Below is a small trained network, with its code and all its weights. Each question gives an input and a class and asks what happens when units are switched off, that is, made to give their printed mean instead of their output.

import numpy as np


def w(rows, s, z=0):
    codes = np.array(rows[::2]) - 128.0
    scale = np.full(codes.shape[1], s)
    scale[-1] = z or s
    return codes * scale


def f(y):
    return np.maximum(y, 0)


def log_softmax(a):
    a = a - a.max(-1, keepdims=True)
    return a - np.log(np.exp(a).sum(-1, keepdims=True))


def net(x, mask):
    res = np.array(x, float).reshape(1, 7) / 4 @ E
    y = f(res @ A[0][:, :-1].T + A[0][:, -1])
    res = res + np.where(mask, y, B[0][:, -1]) @ B[0][:, :-1]
    return log_softmax(res[-1] @ U[:, :-1].T + U[:, -1])


A, B = {}, {}
E = w([
[148,70,175,71,144,142,155],'x0',
[201,92,218,109,92,96,124],'x1',
[169,224,111,64,2,69,103],'x2',
[252,148,128,156,181,193,117],'x3',
[131,32,160,90,111,185,237],'x4',
[115,92,173,83,159,83,56],'x5',
[166,138,74,11,171,197,130],'x6',
],0.006)
A[0] = w([
[233,114,147,137,173,174,121,147],'neuron 0',
[171,116,118,129,193,185,112,156],'neuron 1',
[172,96,125,94,140,206,178,245],'neuron 2',
[146,90,107,56,107,191,217,144],'neuron 3',
[154,230,80,70,83,88,46,178],'neuron 4',
[128,103,108,145,240,175,124,203],'neuron 5',
[102,130,176,182,91,47,117,249],'neuron 6',
[109,128,203,155,106,33,81,251],'neuron 7',
[145,114,107,64,82,181,196,155],'neuron 8',
[107,164,121,236,89,103,137,169],'neuron 9',
[170,99,115,71,111,183,186,172],'neuron 10',
[121,171,127,211,74,87,137,197],'neuron 11',
[124,92,104,133,242,206,128,231],'neuron 12',
[121,81,214,82,115,86,97,161],'neuron 13',
[2,117,86,148,154,112,134,209],'neuron 14',
[129,86,167,84,85,104,165,230],'neuron 15',
],0.0085,0.0029)
B[0] = w([
[254,170,237,195,153,91,138,216],'neuron 0',
[138,177,186,191,184,115,121,202],'neuron 1',
[113,187,213,138,132,100,185,243],'neuron 2',
[78,169,179,86,107,109,216,229],'neuron 3',
[207,241,52,88,32,55,13,254],'neuron 4',
[72,158,145,208,240,141,74,228],'neuron 5',
[179,44,60,115,94,164,142,223],'neuron 6',
[178,62,103,113,106,127,109,230],'neuron 7',
[81,203,178,69,60,116,198,207],'neuron 8',
[148,101,41,192,58,203,183,202],'neuron 9',
[105,176,201,111,95,89,191,217],'neuron 10',
[183,105,48,159,17,197,176,209],'neuron 11',
[81,172,151,173,240,124,108,252],'neuron 12',
[163,47,165,80,165,52,90,202],'neuron 13',
[47,111,30,87,151,161,112,223],'neuron 14',
[122,69,169,48,89,115,168,209],'neuron 15',
],0.0068,0.0076)
U = w([
[159,7,144,62,129,82,99,144],'0',
[171,169,191,209,201,116,111,1],'1',
[179,212,78,79,72,71,23,252],'2',
[95,164,188,44,91,109,219,10],'3',
[27,139,83,136,207,161,95,196],'4',
[150,87,64,182,78,254,192,149],'5',
],0.0087,0.00076)

Each question gives the input, the list of numbers given to net, and the class t.
The units are the neurons (one row each of A and B). Each row of codes is followed by its name. A weight is (code - 128) times the scale printed after its matrix; where a second scale follows, it is the last column's (A, B and U).
mask holds one flag per neuron, in row order. A switched-off neuron (its flag False) gives its mean, the last column of its row in B, instead of its output. The means were averaged over made-up inputs and are rounded, as every weight is.
A unit's drop is (log p(t) with every unit on - log p(t) with that unit switched off) / (log p(t) with every unit on - log p(t) with every unit switched off).
The circuit of an input: a set's keep is (log p(t) with only the set's units on - log p(t) with every unit switched off) / (log p(t) with every unit on - log p(t) with every unit switched off). Starting from the 12 units with the biggest drops (on a tie, the unit counted first), units are removed one at a time, each time the one whose removal leaves the highest keep (on an exact tie, the one counted first), for as long as the keep stays at least 0.8.
circuit, biggest first: the units of the circuit, biggest drop first
unit that matters most: the unit with the biggest drop
k most important neurons: the k neurons with the biggest drops, biggest first
drop when u is switched off: that unit's drop, to one decimal
input [-4,6,-6,-4,5,2,-8], class 0: unit that matters most : neuron 13
input [0,-4,4,-2,-2,2,-7], class 5: 2 most important neurons : neuron 9; neuron 11
input [5,4,-8,-3,-2,-1,-4], class 4: circuit, biggest first : neuron 5; neuron 0; neuron 14
input [7,-3,-5,3,8,0,-8], class 1: circuit, biggest first : neuron 5; neuron 12
input [0,7,2,8,3,8,4], class 1: 2 most important neurons : neuron 0; neuron 1
input [6,4,-8,-1,2,0,2], class 1: 2 most important neurons : neuron 5; neuron 12
input [-6,2,-3,0,1,7,4], class 1: 2 most important neurons : neuron 14; neuron 6
input [7,-6,-7,7,7,-8,1], class 1: drop when neuron 5 is switched off : 0.1
input [1,8,-4,3,1,-5,-6], class 5: drop when neuron 9 is switched off : 0.2
input [0,-1,1,-2,2,1,-3], class 5: drop when neuron 4 is switched off : 0.2
input [-6,1,-3,-1,-3,-6,1], class 5: drop when neuron 11 is switched off : 0.1
